Below are the code and all the weights of a small trained network. Each question names an input and a target symbol and asks about switching units off, where a switched-off unit gives its printed mean instead of its output.

import numpy as np


def w(rows, s, z=0):
    codes = np.array(rows[::2]) - 128.0
    scale = np.full(codes.shape[1], s)
    scale[-1] = z or s
    return codes * scale


def norm(h):
    return h / np.sqrt((h * h).mean(-1, keepdims=True) + 1e-5)


def f(y):
    return y / 2 * (1 + np.tanh(0.7978845608 * (y + 0.044715 * y**3)))


def softmax(a):
    e = np.exp(a - a.max(-1, keepdims=True))
    return e / e.sum(-1, keepdims=True)


def log_softmax(a):
    a = a - a.max(-1, keepdims=True)
    return a - np.log(np.exp(a).sum(-1, keepdims=True))


def net(x, mask):
    ids = ['αβγζημξπψ'.index(c) for c in x.split()]
    T = len(ids)
    res = E[ids] + P[:T]
    r = norm(res)
    for j in range(2):
        rows = slice(4 * j, 4 * j + 4)
        q, k, v = (r @ M[0][rows].T for M in (Q, K, V))
        z = softmax(np.where(np.tri(T) > 0, q @ k.T / 4**0.5, -1e9)) @ v
        o = O[0][rows]
        res = res + np.where(mask[j], z, o[:, -1]) @ o[:, :-1]
    y = f(norm(res) @ A[0][:, :-1].T + A[0][:, -1])
    res = res + np.where(mask[2:18], y, B[0][:, -1]) @ B[0][:, :-1]
    return log_softmax(norm(res)[-1] @ U[:, :-1].T + U[:, -1])


Q, K, V, O, A, B = {}, {}, {}, {}, {}, {}
E = w([
[148,81,107,151,91,135],'α',
[143,50,121,113,139,103],'β',
[99,237,122,207,113,135],'γ',
[143,45,124,127,120,117],'ζ',
[67,218,253,71,170,83],'η',
[155,176,168,54,103,85],'μ',
[77,100,128,50,163,179],'ξ',
[157,60,112,130,117,108],'π',
[143,64,111,105,146,103],'ψ',
],0.014)
P = w([
[253,164,102,101,223,190],'0',
[170,115,59,101,155,143],'1',
[236,137,155,130,198,180],'2',
[129,99,70,74,123,109],'3',
[197,104,169,177,165,155],'4',
[114,74,79,87,99,89],'5',
[160,125,142,191,184,94],'6',
[102,66,108,113,81,84],'7',
[197,88,159,149,88,133],'8',
[108,124,66,144,142,52],'9',
[14,43,107,114,16,51],'10',
[188,80,124,69,4,133],'11',
[56,109,91,141,91,61],'12',
],0.011)
Q[0] = w([
[167,102,119,111,170,246],'H0',
[84,124,62,133,125,118],'H0',
[182,131,126,40,12,114],'H0',
[135,97,137,241,125,77],'H0',
[188,76,79,181,105,168],'H1',
[164,79,119,54,174,181],'H1',
[60,50,4,133,112,156],'H1',
[88,128,188,47,60,25],'H1',
],0.017)
K[0] = w([
[197,150,135,132,254,199],'H0',
[64,100,116,101,135,156],'H0',
[98,143,58,124,174,43],'H0',
[96,94,193,151,129,117],'H0',
[124,113,117,174,163,97],'H1',
[198,103,108,206,91,118],'H1',
[44,86,105,178,107,101],'H1',
[149,139,92,60,48,68],'H1',
],0.017)
V[0] = w([
[169,188,84,74,163,63],'H0',
[125,147,135,41,53,225],'H0',
[208,176,127,138,45,86],'H0',
[153,114,255,68,127,108],'H0',
[72,118,123,58,153,144],'H1',
[78,126,62,149,138,212],'H1',
[121,93,128,121,149,148],'H1',
[180,137,194,55,70,149],'H1',
],0.0094)
O[0] = w([
[1,156,119,147,125,34,254],'H0',
[110,79,197,75,78,93,120],'H0',
[45,125,80,38,177,47,48],'H0',
[115,174,91,99,48,125,138],'H0',
[167,191,141,176,106,156,128],'H1',
[219,158,149,144,204,156,39],'H1',
[143,173,99,148,89,160,220],'H1',
[101,148,90,133,103,60,162],'H1',
],0.0092,0.0027)
A[0] = w([
[146,130,131,47,95,137,255],'N0',
[100,145,129,243,131,75,130],'N1',
[121,181,127,171,71,116,220],'N2',
[193,106,84,77,137,126,32],'N3',
[162,118,58,139,108,145,32],'N4',
[146,154,143,100,95,43,99],'N5',
[181,145,117,203,129,117,170],'N6',
[68,243,135,82,177,153,135],'N7',
[144,107,228,188,97,34,82],'N8',
[126,117,101,200,153,110,69],'N9',
[76,113,72,135,163,137,65],'N10',
[22,97,199,89,124,248,179],'N11',
[148,161,141,183,164,84,240],'N12',
[77,204,148,91,98,192,104],'N13',
[99,101,234,98,83,157,74],'N14',
[107,61,134,134,142,198,176],'N15',
],0.015,0.0054)
B[0] = w([
[64,152,163,122,197,124,231],'N0',
[10,136,148,205,190,131,170],'N1',
[123,125,128,82,196,153,193],'N2',
[127,114,148,140,131,200,164],'N3',
[154,152,108,119,68,158,169],'N4',
[162,201,164,114,115,146,165],'N5',
[57,82,185,110,109,106,190],'N6',
[191,79,176,191,143,213,193],'N7',
[175,123,226,179,121,131,165],'N8',
[133,128,101,135,137,79,152],'N9',
[188,156,174,116,122,124,169],'N10',
[67,59,69,1,119,92,252],'N11',
[93,142,93,159,109,80,176],'N12',
[97,20,82,103,207,98,169],'N13',
[119,99,140,77,76,88,197],'N14',
[135,177,122,113,159,90,255],'N15',
],0.013,0.0081)
U = w([
[145,72,113,105,214,175,136],'α',
[86,103,74,166,51,133,146],'β',
[167,98,104,164,202,2,2],'γ',
[135,86,103,114,83,230,108],'ζ',
[89,176,97,93,119,189,109],'η',
[113,214,155,114,153,42,80],'μ',
[153,94,196,140,108,122,172],'ξ',
[192,156,73,125,116,102,229],'π',
[79,91,111,213,167,82,176],'ψ',
],0.019,0.0076)

Each question gives the input, a string of symbols that net reads in full, and the target symbol t.
The units are the heads (4 rows each of Q, K, V and O) and the neurons (one row each of A and B). Each row of codes is followed by its name. A weight is (code - 128) times the scale printed after its matrix; where a second scale follows, it is the last column's (O, A, B and U).
mask holds one flag per unit, heads first, then neurons. A switched-off unit (its flag False) gives its mean, the last column of its rows in O or B, instead of its output. The means were averaged over made-up inputs and are rounded, as every weight is.
A unit's drop is (log p(t) with every unit on - log p(t) with that unit switched off) / (log p(t) with every unit on - log p(t) with every unit switched off).
The circuit of an input: a set's keep is (log p(t) with only the set's units on - log p(t) with every unit switched off) / (log p(t) with every unit on - log p(t) with every unit switched off). Starting from the 12 units with the biggest drops (on a tie, the unit counted first), units are removed one at a time, each time the one whose removal leaves the highest keep (on an exact tie, the one counted first), for as long as the keep stays at least 0.8.
circuit, biggest first: the units of the circuit, biggest drop first
unit that matters most: the unit with the biggest drop
k most important neurons: the k neurons with the biggest drops, biggest first
which heads matter: for each layer, one digit per head in row order, 1 if its drop is at least 0.15 and else 0, layers parted by /
input β ξ γ π γ α, target π: unit that matters most -> N1
input π β β ξ β ξ π α η π, target α: circuit, biggest first -> (H0; N3)
input γ ξ π ζ, target ξ: circuit, biggest first -> (H0; N8)
input β ξ γ ζ η, target ψ: which heads matter -> 11
input β β β η μ β β ξ γ, target ψ: which heads matter -> 00
input γ ξ β μ ξ ξ γ ξ ψ ξ β ζ ζ, target β: which heads matter -> 11
input π π η ξ ζ π ξ β, target π: 4 most important neurons -> (N1; N4; N6; N15)
input β η β β ψ, target β: which heads matter -> 11
input ψ β β π η, target α: circuit, biggest first -> (N13; N7)
input β π ψ η, target α: which heads matter -> 00
input ζ π ψ ψ ξ ζ, target ψ: circuit, biggest first -> (N11; N14)
input ξ γ γ γ π ξ ψ, target π: 2 most important neurons -> (N0; N1)
input α β ξ η α μ ξ ξ γ α β β, target α: circuit, biggest first -> (H0; H1)
input β β ξ β, target β: 4 most important neurons -> (N4; N0; N7; N11)
input ξ α β ψ π μ ξ β, target μ: unit that matters most -> N7
input ψ ξ β η η π π π, target π: 3 most important neurons -> (N1; N6; N4)
input α γ α ξ ψ η ζ ψ ψ, target ζ: 2 most important neurons -> (N3; N4)
input μ α α β ψ ζ ψ η, target ξ: 3 most important neurons -> (N8; N7; N15)
input η π α ζ η, target ξ: 4 most important neurons -> (N8; N7; N5; N14)
input ζ β β ξ η γ η ψ, target γ: unit that matters most -> H0
input π η μ β β α, target β: 2 most important neurons -> (N4; N7)
input β γ ζ ξ γ μ β, target γ: 2 most important neurons -> (N11; N0)
